Below is a small trained network, with its code and all its weights. Each question gives an input and a target symbol and asks what happens when units are switched off, that is, made to give their printed mean instead of their output.

import numpy as np


def w(rows, s, z=0):
    codes = np.array(rows[::2]) - 128.0
    scale = np.full(codes.shape[1], s)
    scale[-1] = z or s
    return codes * scale


def f(y):
    return y / 2 * (1 + np.tanh(0.7978845608 * (y + 0.044715 * y**3)))


def softmax(a):
    e = np.exp(a - a.max(-1, keepdims=True))
    return e / e.sum(-1, keepdims=True)


def log_softmax(a):
    a = a - a.max(-1, keepdims=True)
    return a - np.log(np.exp(a).sum(-1, keepdims=True))


def net(x, mask):
    ids = ['αδεζθλμ'.index(c) for c in x.split()]
    T = len(ids)
    res = E[ids] + P[:T]
    r = res
    for j in range(3):
        rows = slice(3 * j, 3 * j + 3)
        q, k, v = (r @ M[0][rows].T for M in (Q, K, V))
        z = softmax(np.where(np.tri(T) > 0, q @ k.T / 3**0.5, -1e9)) @ v
        o = O[0][rows]
        res = res + np.where(mask[j], z, o[:, -1]) @ o[:, :-1]
    y = f(res @ A[0][:, :-1].T + A[0][:, -1])
    res = res + np.where(mask[3:7], y, B[0][:, -1]) @ B[0][:, :-1]
    return log_softmax(res[-1] @ U[:, :-1].T + U[:, -1])


Q, K, V, O, A, B = {}, {}, {}, {}, {}, {}
E = w([
[83,94,16],'α',
[166,34,149],'δ',
[80,184,78],'ε',
[194,129,167],'ζ',
[146,84,150],'θ',
[144,255,107],'λ',
[117,44,98],'μ',
],0.0084)
P = w([
[46,103,218],'0',
[195,149,117],'1',
[6,180,118],'2',
[242,130,97],'3',
[50,80,62],'4',
[254,202,78],'5',
[59,66,60],'6',
[247,199,78],'7',
[70,34,65],'8',
],0.0076)
Q[0] = w([
[153,126,22],'head 0',
[1,159,179],'head 0',
[224,70,42],'head 0',
[188,233,66],'head 1',
[169,234,68],'head 1',
[79,167,87],'head 1',
[80,129,27],'head 2',
[54,87,59],'head 2',
[182,158,219],'head 2',
],0.0089)
K[0] = w([
[231,142,97],'head 0',
[94,72,254],'head 0',
[187,134,2],'head 0',
[36,39,150],'head 1',
[93,8,166],'head 1',
[145,120,201],'head 1',
[44,124,19],'head 2',
[38,65,80],'head 2',
[247,160,206],'head 2',
],0.0095)
V[0] = w([
[26,4,36],'head 0',
[200,1,230],'head 0',
[231,110,185],'head 0',
[166,194,167],'head 1',
[91,205,223],'head 1',
[230,205,178],'head 1',
[221,115,132],'head 2',
[47,78,60],'head 2',
[58,45,75],'head 2',
],0.0082)
O[0] = w([
[80,2,96,181],'head 0',
[24,115,234,62],'head 0',
[59,207,155,101],'head 0',
[101,223,119,76],'head 1',
[202,206,72,95],'head 1',
[141,230,159,35],'head 1',
[168,52,211,59],'head 2',
[47,165,97,253],'head 2',
[30,131,94,241],'head 2',
],0.0087,0.0039)
A[0] = w([
[204,145,186,105],'neuron 0',
[2,124,135,120],'neuron 1',
[211,42,236,2],'neuron 2',
[135,215,193,28],'neuron 3',
],0.0088,0.0051)
B[0] = w([
[142,202,127,150],'neuron 0',
[236,118,239,254],'neuron 1',
[2,249,43,153],'neuron 2',
[17,79,117,130],'neuron 3',
],0.008,0.0097)
U = w([
[132,48,110,251],'α',
[125,125,208,46],'δ',
[33,92,2,179],'ε',
[27,165,171,52],'ζ',
[238,143,185,216],'θ',
[36,222,88,84],'λ',
[160,85,160,34],'μ',
],0.0071,0.0029)

Each question gives the input, a string of symbols that net reads in full, and the target symbol t.
The units are the heads (3 rows each of Q, K, V and O) and the neurons (one row each of A and B). Each row of codes is followed by its name. A weight is (code - 128) times the scale printed after its matrix; where a second scale follows, it is the last column's (O, A, B and U).
mask holds one flag per unit, heads first, then neurons. A switched-off unit (its flag False) gives its mean, the last column of its rows in O or B, instead of its output. The means were averaged over made-up inputs and are rounded, as every weight is.
A unit's drop is (log p(t) with every unit on - log p(t) with that unit switched off) / (log p(t) with every unit on - log p(t) with every unit switched off).
The circuit of an input: a set's keep is (log p(t) with only the set's units on - log p(t) with every unit switched off) / (log p(t) with every unit on - log p(t) with every unit switched off). Starting from all 7 units, units are removed one at a time, each time the one whose removal leaves the highest keep (on an exact tie, the one counted first), for as long as the keep stays at least 0.8.
circuit, biggest first: the units of the circuit, biggest drop first
most important unit: the unit with the biggest drop
k most important neurons: the k neurons with the biggest drops, biggest first
drop when u is switched off: that unit's drop, to one decimal
input ε α λ, target ε: circuit, biggest first	(neuron 1; head 0)
input δ ε θ ζ θ δ, target λ: most important unit	neuron 2
input α ε ε α λ, target ε: circuit, biggest first	(head 0; neuron 1)
input ε ζ ε θ δ ζ, target λ: 3 most important neurons	(neuron 2; neuron 1; neuron 0)
input α θ α α ε ε, target ε: circuit, biggest first	(neuron 1; head 1)
input λ λ λ θ α, target λ: circuit, biggest first	(head 1; head 0)
input α ζ ε θ, target λ: 3 most important neurons	(neuron 2; neuron 1; neuron 0)
input δ δ λ, target δ: circuit, biggest first	(head 0; neuron 1)
input ε ε θ α α δ, target ε: 2 most important neurons	(neuron 2; neuron 1)
input ε α ε α δ ζ, target λ: 3 most important neurons	(neuron 2; neuron 0; neuron 1)
input θ α δ δ, target ε: drop when neuron 0 is switched off	0.0
input δ θ α, target δ: drop when neuron 1 is switched off	1.5
input δ δ μ, target δ: drop when neuron 1 is switched off	1.0
input δ ε ε, target δ: drop when neuron 1 is switched off	1.0
input α λ δ λ μ α, target ε: circuit, biggest first	(neuron 1)
